Rows and roughly how far along a hidden order each lies, from 0 to 12:
(in the rows, 128 means zero)
[137  90 125 128 164 103 135 118 150  93  80 138 119 131  56 100 127 102
 235 102] : 12
[ 88 101 109 108 218  78 133 150 144 133 155 132  89  93  25 129 139 163
 201 100] : 10
[123 153 141 116 118 125 138 128  91 198 152 125 132 124 165 129 142 115
 137 172] : 0
[137 164 154 107 109 128 140 196  95 185 145 139 132 160 169 126 131 101
 163 185] : 0
[128  93 126 148 112 167 116 156 179 178 129 109  97 112 167 117 138  50
 106 178] : 0
[129 135 130 141 103 133 132 114 126 161 135  99 150 124 176 125  87 131
  86 155] : 0
[119 154 137 108 115 122 139 195  92 200 162 128 115 127 149 133 133  98
 120 193] : 0
[ 88 108 126 138 126 135 128  94 124 126 111 136 113  97  93 117 125 153
 120 103] : 5
[105  97 117 143 122 158 112 132 152 180 140 118  99  84 159 119 154 103
 115 157] : 0
[ 95 112 121 154  91 162 110  79 112 137 112 127 138 147 151 114 114 140
 119 119] : 0
[134 163 142 101 117 119 138 182 100 166 147 135 131 154 153 132 118 128
 159 181] : 0
[114 136 121 121 153 109 120 135 123 156 152  93 146  96 133 142  82 188
  88 142] : 0
[150  87 129 136 125 154  87 128 198  97 121 108  91 132 131 124 131 137
 197 158] : 0
[118  89 124 133 155 132 115 151 173 158 137 118  86 109 108 115 152 102
 156 158] : 3
[110 132 119 136 140 147 110 158 175 173 146 108 117 101 134 127 167  81
 112 170] : 0
[176 143 156 129  45 169 128 148 121 137 110 139 154 196 207 112  97  86
 216 196] : 0
[139 102 133 128 114 123 123 114 162 106  85 139 125 171  93 126 116 115
 255 128] : 9
[142 142 145 135  63 146 140 160 127 139 113 140 138 182 174 108 120  56
 171 182] : 4

[133 128 133 143 147 152 139 144 133 132 126 143 144 133 124 124 123 135
 141 140 137 132 149 167 157 149 138 122 116  89 124 128 143 134 131 130
 138 197 138] : 7
[ 37 113 130 144 147 143 110  82  99 117  85  55   1  44 122 128 122 122
  62  79 113 129 142 165 154 180 183 134 128 131 132 134 144 123 119 120
 121  83 122] : 5
[124 129 130 109  99 130 140 143 132 131 131 144 140 133 120 118 123 135
 137 132 129 129 137 144 138 136  95 119 121 135 123 112  74 125 131 127
 121  88 125] : 1
[230 164 171 142 141 158 141 152 136 102  78 127 151 130 129 126 122 135
 166 146 131 130 132 136 139 140 132 120 122 151 134 138 145 136 130 128
 117 115 126] : 8
[120 130 135 158 176 187 150 152 137 122 134 150 163 130 129 131 129 133
 148 131 131 130 131 137 137 141 131 120 119 142 134 138 142 135 129 134
 138 232 139] : 4
[117 130 139 141 133 172 146 167 140 112 131 153 217 172 136 124 121  93
  62  90 120 132 127 120 140 140 157 133 127 170 135 144 140 139 127 130
 114 157 130] : 6
[121 127 128 144 145 109 109  88 104 132 138 142 137 131 129 128 142 165
 175 132 128 127 140 150 136 130  66 119 123 148 140 134 144 132 132 123
 115   3 117] : 7
[125 128 126 142 148 168 168 169 130 135 132 144 145 138 130 128 123 123
 136 132 128 130 139 148 139 143 136 123 122 130 132 132 177 144 133 127
 122  80 124] : 4
[139 133 153 142 146 148 139 117  64  35   4 113 150 124 129 127 152 176
 210 133 129 118  97 106 124 120 102 119 121 135 133 137 153 133 131 127
 120  92 122] : 12
[109 122 136 142 137 172 145 160 139 118 179 175 255 202 151 139 127 132
 154 138 133 131 129 118 126 129 130 119 112 131 134 141 163 144 128 129
 122 230 141] : 2
[120 129 135 142 135 152 144 159 141 147 163 151 168  97 107 111 110 128
 150 136 132 131 130 131 139 139 129 122 138 236 142 140 139 136 129 129
 115 127 127] : 0

New part:
[151 157 154 146 166 152 166 164 146 199 158 146 167 147 130 145 149 255
 166 179 221 201 139 149 132 142 132 127 158 136 126 146 114 118 142 126
 132 107 126 129 113 117 103 113 120  87 116 115 126 108  87 102 106 100
  79  33  80  61 117] : 10
[119 113 123  93  74 105  73 119 128 128 104 112  80  78 123  70  87   8
  95 104   3  89 119 119  82 105 118 122 106 115 121 137 127 120 155 133
 155 155 133 146 143 145 156 144 138 146 142 145 145 168 161 150 157 150
 153 136 143 159 135] : 12
[120 100 126 115 133 151 147 149 142 182 147 138 128 111 126 112 103  12
  97 107  51 118 128 137 127 137 136 135 185 162 131 162 137 121 131 120
 106  84 115 122  96 112 106 124 127 131 136 136 139 161 145 144 135 130
 122 108  86  87 121] : 1
[122  91 120  76  45  93  78 110 131 119 120 128 113 114 127 146 156 236
 168 175 255 211 147 153 119 135 128 121 107 126 115  96  81  96 120 116
 100  95 118 119 113 114 126 134 128 140 137 141 142 153 156 147 150 147
 131 110 101 113 127] : 9
[127 124 146 127 142 156 138 140 141 166 119 133  72  91 122  90 116  62
 137 225 248 182 140 156 145 138 128 129 104 122 104 116 108 103 131 127
 143 161 127 151 143 136 114 120 123 106 115  99 125 123  88 127 123 122
 137 129 147 199 142] : 0
[143 130 138 123 137 142 139 148 145 173 146 140 144 126 128 125 126 122
 135 147 114 127 126 131  86 104 117 114  78 117 112 102  96 104 124 119
 111 108 115 126 112 130 112 121 125 122 131 134 133 146 142 152 148 147
 151 137 139 172 139] : 8
[104 103 121 113 115 140 157 155 141 173 148 136 121 111 124  89  97   1
  95 129 114 143 135 138 156 148 138 133 152 129 117 107 103 103 108 112
 114 117 125 139 136 145 149 144 134 134 130 117 126 117  88 107 103 107
 107 109 134 166 141] : 0
[ 93 127 118 114  96  96 103 115 125 117 102  84 136  89 126  86  74 139
 115  94  58 138 127 136 112 129 134 123 130 119 139 127 119 145 179 140
 151 148 148 121 143 152 189 147 133 118 129 143 137  78 127  98 121 116
 123  63  92  74 122] : 10
[ 78 146 120 129 135 116 143 147 139 166 134 108 183 115 128 123  96 208
 132  97  79 129 120 123  75  83 114 106  52  53 129  63  67 127 150 125
 131 121 143 123 159 165 198 161 144 145 146 162 142 119 148  98 142 120
 123  70  92  60 120] : 4
